Below are the code and all the weights of a small trained network. Each question names an input and a class and asks about switching units off, where a switched-off unit gives its printed mean instead of its output.

import numpy as np


def w(rows, s, z=0):
    codes = np.array(rows[::2]) - 128.0
    scale = np.full(codes.shape[1], s)
    scale[-1] = z or s
    return codes * scale


def norm(h):
    return h / np.sqrt((h * h).mean(-1, keepdims=True) + 1e-5)


def f(y):
    return y / 2 * (1 + np.tanh(0.7978845608 * (y + 0.044715 * y**3)))


def log_softmax(a):
    a = a - a.max(-1, keepdims=True)
    return a - np.log(np.exp(a).sum(-1, keepdims=True))


def net(x, mask):
    res = np.array(x, float).reshape(1, 3) / 4 @ E
    u = 0
    for l in range(2):
        y = f(norm(res) @ A[l][:, :-1].T + A[l][:, -1])
        res = res + np.where(mask[u : u + 6], y, B[l][:, -1]) @ B[l][:, :-1]
        u += 6
    return log_softmax(norm(res)[-1] @ U[:, :-1].T + U[:, -1])


A, B = {}, {}
E = w([
[154,81,164,143,228,166,115],'x0',
[122,197,78,138,169,56,219],'x1',
[56,172,208,2,161,167,103],'x2',
],0.0083)
A[0] = w([
[193,33,79,151,132,179,118,2],'L0N0',
[115,138,92,55,78,33,147,104],'L0N1',
[78,116,198,108,92,154,79,144],'L0N2',
[226,2,116,166,176,168,161,116],'L0N3',
[156,144,153,115,196,108,246,127],'L0N4',
[149,45,197,113,237,118,128,23],'L0N5',
],0.0075,0.0024)
B[0] = w([
[170,3,101,48,144,139,85,194],'L0N0',
[85,34,54,210,37,147,174,190],'L0N1',
[33,145,190,109,107,203,97,207],'L0N2',
[185,172,66,119,133,86,42,253],'L0N3',
[136,191,142,195,152,103,74,207],'L0N4',
[141,112,39,172,56,200,121,205],'L0N5',
],0.0065,0.0053)
A[1] = w([
[147,176,135,148,189,99,108,217],'L1N0',
[180,78,133,171,164,161,100,2],'L1N1',
[139,153,88,120,127,61,181,130],'L1N2',
[183,81,141,152,113,143,110,230],'L1N3',
[51,165,181,111,158,247,97,216],'L1N4',
[224,24,96,112,159,129,91,176],'L1N5',
],0.011,0.0026)
B[1] = w([
[153,138,164,93,137,110,88,166],'L1N0',
[121,203,94,177,154,105,140,167],'L1N1',
[176,129,170,110,123,128,188,173],'L1N2',
[112,171,79,77,156,119,70,186],'L1N3',
[158,66,170,102,142,157,72,255],'L1N4',
[8,179,94,163,77,108,97,233],'L1N5',
],0.013,0.01)
U = w([
[122,184,209,103,151,143,148,8],'0',
[163,36,188,30,101,199,13,242],'1',
[121,120,123,149,150,195,113,2],'2',
[221,215,142,128,160,70,132,167],'3',
[199,128,98,153,26,103,223,236],'4',
[73,178,19,165,32,108,2,254],'5',
],0.0096,0.0038)

Each question gives the input, the list of numbers given to net, and the class t.
The units are the neurons (one row each of A and B). Each row of codes is followed by its name. A weight is (code - 128) times the scale printed after its matrix; where a second scale follows, it is the last column's (A, B and U).
mask holds one flag per neuron, layer by layer. A switched-off neuron (its flag False) gives its mean, the last column of its row in B, instead of its output. The means were averaged over made-up inputs and are rounded, as every weight is.
A unit's drop is (log p(t) with every unit on - log p(t) with that unit switched off) / (log p(t) with every unit on - log p(t) with every unit switched off).
The circuit of an input: a set's keep is (log p(t) with only the set's units on - log p(t) with every unit switched off) / (log p(t) with every unit on - log p(t) with every unit switched off). Starting from all 12 units, units are removed one at a time, each time the one whose removal leaves the highest keep (on an exact tie, the one counted first), for as long as the keep stays at least 0.8.
units of the circuit, in order: the units of the circuit, biggest drop first
k most important neurons: the k neurons with the biggest drops, biggest first
top k neurons in layer l: the k neurons of layer l with the biggest drops, biggest first
drop when u is switched off: that unit's drop, to one decimal
input [1,3,-5], class 3: units of the circuit, in order : L1N2, L0N5
input [-8,-5,1], class 1: units of the circuit, in order : L1N5
input [-4,1,1], class 4: top 2 neurons in layer 1 : L1N5, L1N4
input [4,-3,1], class 5: top 2 neurons in layer 1 : L1N5, L1N1
input [7,-8,2], class 5: 2 most important neurons : L1N5, L0N5
input [3,4,-5], class 3: top 2 neurons in layer 1 : L1N2, L1N0
input [-2,8,5], class 3: top 2 neurons in layer 1 : L1N5, L1N0
input [6,-1,2], class 5: 2 most important neurons : L0N5, L1N5
input [2,3,1], class 3: top 2 neurons in layer 0 : L0N2, L0N4
input [0,5,1], class 3: top 2 neurons in layer 1 : L1N0, L1N5
input [-6,-6,-1], class 1: 2 most important neurons : L1N5, L0N2
input [-8,1,-7], class 4: 2 most important neurons : L1N5, L1N2
input [3,3,-1], class 3: top 2 neurons in layer 0 : L0N4, L0N0
input [3,5,5], class 1: units of the circuit, in order : L1N4
input [2,6,0], class 3: drop when L1N0 is switched off : 0.1
input [-4,8,2], class 4: drop when L0N1 is switched off : 0.2
input [6,-5,-2], class 5: drop when L0N3 is switched off : 0.0
